Below is a small trained network, with its code and all its weights. Each question gives an input and a class and asks what happens when units are switched off, that is, made to give their printed mean instead of their output.

import numpy as np


def w(rows, s, z=0):
    codes = np.array(rows[::2]) - 128.0
    scale = np.full(codes.shape[1], s)
    scale[-1] = z or s
    return codes * scale


def f(y):
    return np.maximum(y, 0)


def log_softmax(a):
    a = a - a.max(-1, keepdims=True)
    return a - np.log(np.exp(a).sum(-1, keepdims=True))


def net(x, mask):
    res = np.array(x, float).reshape(1, 6) / 4 @ E
    y = f(res @ A[0][:, :-1].T + A[0][:, -1])
    res = res + np.where(mask, y, B[0][:, -1]) @ B[0][:, :-1]
    return log_softmax(res[-1] @ U[:, :-1].T + U[:, -1])


A, B = {}, {}
E = w([
[241,183,80],'x0',
[68,253,78],'x1',
[126,129,127],'x2',
[126,129,126],'x3',
[114,79,7],'x4',
[127,128,127],'x5',
],0.0075)
A[0] = w([
[82,171,99,87],'neuron 0',
[123,149,173,75],'neuron 1',
[166,78,141,60],'neuron 2',
[104,177,89,88],'neuron 3',
[125,125,127,98],'neuron 4',
[183,70,119,50],'neuron 5',
[145,99,136,57],'neuron 6',
[110,180,96,78],'neuron 7',
[127,87,129,167],'neuron 8',
[120,84,24,69],'neuron 9',
[122,184,119,87],'neuron 10',
[120,115,109,224],'neuron 11',
[116,114,125,242],'neuron 12',
[228,144,72,78],'neuron 13',
[111,98,76,66],'neuron 14',
[141,78,117,117],'neuron 15',
[131,50,163,47],'neuron 16',
[192,168,133,48],'neuron 17',
[76,89,63,123],'neuron 18',
[167,99,145,65],'neuron 19',
[116,154,192,74],'neuron 20',
[90,174,124,98],'neuron 21',
[104,155,143,74],'neuron 22',
[118,108,116,244],'neuron 23',
[128,116,119,122],'neuron 24',
[101,161,122,76],'neuron 25',
[154,127,127,123],'neuron 26',
[3,73,148,31],'neuron 27',
[157,84,139,62],'neuron 28',
[77,113,156,174],'neuron 29',
[196,93,128,165],'neuron 30',
],0.018,0.011)
B[0] = w([
[82,84,135,166],'neuron 0',
[161,108,142,150],'neuron 1',
[102,114,123,161],'neuron 2',
[93,103,121,164],'neuron 3',
[116,123,127,128],'neuron 4',
[115,98,126,166],'neuron 5',
[117,119,120,136],'neuron 6',
[101,108,131,159],'neuron 7',
[108,134,124,192],'neuron 8',
[177,93,176,187],'neuron 9',
[108,83,123,157],'neuron 10',
[115,194,157,220],'neuron 11',
[103,164,160,244],'neuron 12',
[145,144,56,195],'neuron 13',
[173,91,168,153],'neuron 14',
[103,124,133,170],'neuron 15',
[93,104,117,183],'neuron 16',
[177,123,79,155],'neuron 17',
[173,124,177,193],'neuron 18',
[110,84,125,150],'neuron 19',
[191,88,171,168],'neuron 20',
[109,93,135,164],'neuron 21',
[130,100,119,140],'neuron 22',
[110,176,139,244],'neuron 23',
[129,128,133,137],'neuron 24',
[108,96,123,144],'neuron 25',
[124,133,116,147],'neuron 26',
[168,137,4,211],'neuron 27',
[74,98,123,153],'neuron 28',
[166,152,81,216],'neuron 29',
[102,137,121,215],'neuron 30',
],0.015,0.011)
U = w([
[129,125,16,74],'0',
[7,56,99,87],'1',
[82,154,126,210],'2',
[82,155,116,203],'3',
[175,78,159,135],'4',
[77,168,119,172],'5',
[69,173,137,5],'6',
],0.012,0.016)

Each question gives the input, the list of numbers given to net, and the class t.
The units are the neurons (one row each of A and B). Each row of codes is followed by its name. A weight is (code - 128) times the scale printed after its matrix; where a second scale follows, it is the last column's (A, B and U).
mask holds one flag per neuron, in row order. A switched-off neuron (its flag False) gives its mean, the last column of its row in B, instead of its output. The means were averaged over made-up inputs and are rounded, as every weight is.
A unit's drop is (log p(t) with every unit on - log p(t) with that unit switched off) / (log p(t) with every unit on - log p(t) with every unit switched off).
The circuit of an input: a set's keep is (log p(t) with only the set's units on - log p(t) with every unit switched off) / (log p(t) with every unit on - log p(t) with every unit switched off). Starting from the 12 units with the biggest drops (on a tie, the unit counted first), units are removed one at a time, each time the one whose removal leaves the highest keep (on an exact tie, the one counted first), for as long as the keep stays at least 0.8.
circuit, biggest first: the units of the circuit, biggest drop first
k most important neurons: the k neurons with the biggest drops, biggest first
drop of u: that unit's drop, to one decimal
input [1,8,4,6,6,7], class 1: circuit, biggest first : (neuron 0; neuron 3)
input [-8,7,-2,-4,4,0], class 0: circuit, biggest first : (neuron 27)
input [-2,-8,-4,-4,-8,-7], class 1: circuit, biggest first : (neuron 16; neuron 28)
input [8,-4,-6,2,-8,-1], class 0: circuit, biggest first : (neuron 13; neuron 17)
input [-7,-1,1,0,8,-6], class 4: 2 most important neurons : (neuron 18; neuron 9)
input [-3,7,-5,-5,-8,-7], class 4: circuit, biggest first : (neuron 20; neuron 1)
input [0,-7,-5,6,8,-3], class 4: 3 most important neurons : (neuron 9; neuron 18; neuron 14)
input [-8,-2,7,2,-6,-1], class 0: 2 most important neurons : (neuron 27; neuron 29)
input [6,0,-6,3,-2,-3], class 0: 2 most important neurons : (neuron 13; neuron 17)
input [-8,6,-7,4,8,2], class 0: 3 most important neurons : (neuron 27; neuron 29; neuron 20)
input [-4,7,-3,4,4,3], class 1: 2 most important neurons : (neuron 0; neuron 3)
input [7,-7,-2,6,-3,5], class 0: 2 most important neurons : (neuron 13; neuron 17)
input [0,0,-3,-3,7,6], class 4: 2 most important neurons : (neuron 9; neuron 18)
input [6,6,2,-2,8,-4], class 4: circuit, biggest first : (neuron 9)
input [-4,-5,-5,-5,8,-6], class 4: 3 most important neurons : (neuron 9; neuron 18; neuron 14)
input [8,-8,8,-3,-2,0], class 0: 3 most important neurons : (neuron 13; neuron 17; neuron 0)
input [-5,-1,-4,-3,-8,-2], class 4: 2 most important neurons : (neuron 20; neuron 1)
input [-7,4,2,1,-7,7], class 0: 2 most important neurons : (neuron 27; neuron 29)
input [8,-3,7,-1,-3,-4], class 0: drop of neuron 17 : 0.2
input [8,7,-4,5,-3,-7], class 0: drop of neuron 17 : 0.6
input [1,4,3,-7,-8,7], class 4: most important neuron : (neuron 20)
input [5,-4,-3,-2,-8,5], class 4: drop of neuron 17 : 0.2
input [-2,-8,4,-6,-1,-1], class 1: drop of neuron 6 : 0.0
